[[ 20 -32  27  25 -15   1  21   3   2   0]
 [-13  39  30   3  35  10 -22 -13  12 -38]
 [-13 -20 -34  -1  -7 -11  11  20 -21  11]
 [-19  32 -44 -18  24  16 -19  34  -3   0]
 [  5  -1  -3 -23  -9 -20   2  -2  -8  -2]
 [  8 -18   5  25 -16  34   8   8  27  21]
 [ 24 -23  45  23 -28   1  29 -42  26   2]
 [  7   6 -23 -15 -14  21 -10  50  21  24]
 [-12 -14 -20   8  -5  11  18  -4  -4  15]]
->
[[ 24 -23  45  23 -28   1  29 -42  26   2]
 [-13  39  30   3  35  10 -22 -13  12 -38]
 [ 20 -32  27  25 -15   1  21   3   2   0]
 [  8 -18   5  25 -16  34   8   8  27  21]
 [  5  -1  -3 -23  -9 -20   2  -2  -8  -2]
 [-12 -14 -20   8  -5  11  18  -4  -4  15]
 [  7   6 -23 -15 -14  21 -10  50  21  24]
 [-13 -20 -34  -1  -7 -11  11  20 -21  11]
 [-19  32 -44 -18  24  16 -19  34  -3   0]]

[[ 39 -24  15 -10  32 -28 -24  -5  -3 -27]
 [ -2 -19  33 -15  34  17   8 -15  13 -19]]
->
[[ -2 -19  33 -15  34  17   8 -15  13 -19]
 [ 39 -24  15 -10  32 -28 -24  -5  -3 -27]]

[[ 30  20  18 -23 -28  33  24  -9  30 -16 -13 -37  47 -39]
 [-44 -45  42  -6 -12 -44 -13  -6 -21 -33  44 -34 -37  25]
 [  6  15   8  -9 -26   8 -20  20  16  38 -10 -24  46  -2]
 [-12 -38   6  -2 -38  14 -45  38 -23  47  31  24 -15 -42]]
->
[[-44 -45  42  -6 -12 -44 -13  -6 -21 -33  44 -34 -37  25]
 [ 30  20  18 -23 -28  33  24  -9  30 -16 -13 -37  47 -39]
 [  6  15   8  -9 -26   8 -20  20  16  38 -10 -24  46  -2]
 [-12 -38   6  -2 -38  14 -45  38 -23  47  31  24 -15 -42]]

[[  6  -3   0  -8   0   6   0]
 [  4  -1  -4  -5   0  10   3]
 [-12   2  10  11 -25   6   7]
 [ 45   0  38   8   5   8   9]
 [-21  -5 -24  17   8 -15  -5]
 [ 10   1   7   3  -1   2   6]
 [  0   5   1   2   9  -9   0]
 [ 30   2  26 -10   6   2   0]
 [ 31   5  30   2  -1   5   9]]
->
[[ 45   0  38   8   5   8   9]
 [ 31   5  30   2  -1   5   9]
 [ 30   2  26 -10   6   2   0]
 [-12   2  10  11 -25   6   7]
 [ 10   1   7   3  -1   2   6]
 [  0   5   1   2   9  -9   0]
 [  6  -3   0  -8   0   6   0]
 [  4  -1  -4  -5   0  10   3]
 [-21  -5 -24  17   8 -15  -5]]

[[  3 -11   0  -2 -13  -1 -31 -25 -11]
 [ 16 -22   5   8 -15  24 -13  30  25]
 [ -2  41 -31  23 -38  20 -41  -3  -7]
 [ 27 -17 -24 -20 -16  -4  -9 -49 -12]
 [  1  -6  15  -7  16   3  29  17  -2]
 [ 10  -1 -16   4  -9   6  -8  -5  -4]
 [-11 -21  35  -7  27 -29   2   1  11]
 [  9  13 -22   7 -22  16  -6  -3   4]
 [  6   2 -19  25  -8  -2 -12  15   4]]
->
[[-11 -21  35  -7  27 -29   2   1  11]
 [  1  -6  15  -7  16   3  29  17  -2]
 [ 16 -22   5   8 -15  24 -13  30  25]
 [  3 -11   0  -2 -13  -1 -31 -25 -11]
 [ 10  -1 -16   4  -9   6  -8  -5  -4]
 [  6   2 -19  25  -8  -2 -12  15   4]
 [  9  13 -22   7 -22  16  -6  -3   4]
 [ 27 -17 -24 -20 -16  -4  -9 -49 -12]
 [ -2  41 -31  23 -38  20 -41  -3  -7]]

[[ 16 -19 -12 -23  -9 -17  -9   7 -10  -9  18   2  12 -12   6 -24]
 [  0  30  13  -5   1  27  12  16   2  13   3   2  -7  19   9 -16]
 [-33   8  -1  11  -6   5   2 -10  -6   3 -41  -3  20   9 -10  -1]]
->
[[  0  30  13  -5   1  27  12  16   2  13   3   2  -7  19   9 -16]
 [-33   8  -1  11  -6   5   2 -10  -6   3 -41  -3  20   9 -10  -1]
 [ 16 -19 -12 -23  -9 -17  -9   7 -10  -9  18   2  12 -12   6 -24]]
